Here is a tiny trained network, its code and every weight. The questions are about switching its units off for an input and a class, where a switched-off unit gives its printed mean instead of its output.

import numpy as np


def w(rows, s, z=0):
    codes = np.array(rows[::2]) - 128.0
    scale = np.full(codes.shape[1], s)
    scale[-1] = z or s
    return codes * scale


def norm(h):
    return h / np.sqrt((h * h).mean(-1, keepdims=True) + 1e-5)


def f(y):
    return np.maximum(y, 0)


def log_softmax(a):
    a = a - a.max(-1, keepdims=True)
    return a - np.log(np.exp(a).sum(-1, keepdims=True))


def net(x, mask):
    res = np.array(x, float).reshape(1, 4) / 4 @ E
    u = 0
    for l in range(4):
        y = f(norm(res) @ A[l][:, :-1].T + A[l][:, -1])
        res = res + np.where(mask[u : u + 4], y, B[l][:, -1]) @ B[l][:, :-1]
        u += 4
    return log_softmax(norm(res)[-1] @ U[:, :-1].T + U[:, -1])


A, B = {}, {}
E = w([
[49,2,147],'x0',
[103,86,121],'x1',
[190,172,65],'x2',
[76,207,223],'x3',
],0.004)
A[0] = w([
[255,42,76,4],'L0N1',
[245,245,38,42],'L0N2',
[49,135,122,91],'L0N3',
[101,223,79,70],'L0N4',
],0.0067,0.0015)
B[0] = w([
[244,162,124,214],'L0N1',
[115,245,195,254],'L0N2',
[108,161,253,163],'L0N3',
[192,41,193,177],'L0N4',
],0.0054,0.0047)
A[1] = w([
[6,155,112,255],'L1N1',
[107,149,158,106],'L1N2',
[175,203,132,85],'L1N3',
[103,196,36,158],'L1N4',
],0.012,0.003)
B[1] = w([
[55,85,156,222],'L1N1',
[186,125,128,187],'L1N2',
[181,133,107,254],'L1N3',
[1,112,127,162],'L1N4',
],0.009,0.0052)
A[2] = w([
[162,83,62,254],'L2N1',
[94,56,250,207],'L2N2',
[115,146,174,130],'L2N3',
[116,116,55,153],'L2N4',
],0.016,0.0014)
B[2] = w([
[119,81,217,172],'L2N1',
[151,183,1,245],'L2N2',
[81,125,33,164],'L2N3',
[175,176,118,146],'L2N4',
],0.0084,0.012)
A[3] = w([
[156,221,131,138],'L3N1',
[170,195,163,166],'L3N2',
[124,57,255,140],'L3N3',
[157,34,104,254],'L3N4',
],0.0097,0.0039)
B[3] = w([
[51,10,151,253],'L3N1',
[83,69,169,243],'L3N2',
[135,176,80,186],'L3N3',
[166,191,184,224],'L3N4',
],0.012,0.0054)
U = w([
[224,123,185,34],'0',
[110,7,199,101],'1',
[130,119,78,253],'2',
],0.019,0.0016)

Each question gives the input, the list of numbers given to net, and the class t.
The units are the neurons (one row each of A and B). Each row of codes is followed by its name. A weight is (code - 128) times the scale printed after its matrix; where a second scale follows, it is the last column's (A, B and U).
mask holds one flag per neuron, layer by layer. A switched-off neuron (its flag False) gives its mean, the last column of its row in B, instead of its output. The means were averaged over made-up inputs and are rounded, as every weight is.
A unit's drop is (log p(t) with every unit on - log p(t) with that unit switched off) / (log p(t) with every unit on - log p(t) with every unit switched off).
The circuit of an input: a set's keep is (log p(t) with only the set's units on - log p(t) with every unit switched off) / (log p(t) with every unit on - log p(t) with every unit switched off). Starting from the 12 units with the biggest drops (on a tie, the unit counted first), units are removed one at a time, each time the one whose removal leaves the highest keep (on an exact tie, the one counted first), for as long as the keep stays at least 0.8.
circuit, biggest first: the units of the circuit, biggest drop first
k most important neurons: the k neurons with the biggest drops, biggest first
drop of u: that unit's drop, to one decimal
input [5,8,-3,2], class 2: circuit, biggest first -> [L2N2]
input [-8,-7,0,-4], class 1: circuit, biggest first -> [L2N2, L3N1]
input [5,7,-4,-8], class 0: circuit, biggest first -> [L3N4, L3N1]
input [8,-4,2,-2], class 0: circuit, biggest first -> [L3N1, L3N4]
input [1,0,5,-7], class 1: 4 most important neurons -> [L2N4, L1N1, L0N2, L0N4]
input [-8,-8,6,1], class 1: 2 most important neurons -> [L2N2, L3N1]
input [6,8,1,2], class 2: drop of L2N2 -> 0.2
input [-8,0,-3,-8], class 1: drop of L2N2 -> 0.4
input [0,5,8,-3], class 1: drop of L2N2 -> 0.3
input [8,-5,-6,1], class 2: drop of L2N2 -> 0.3
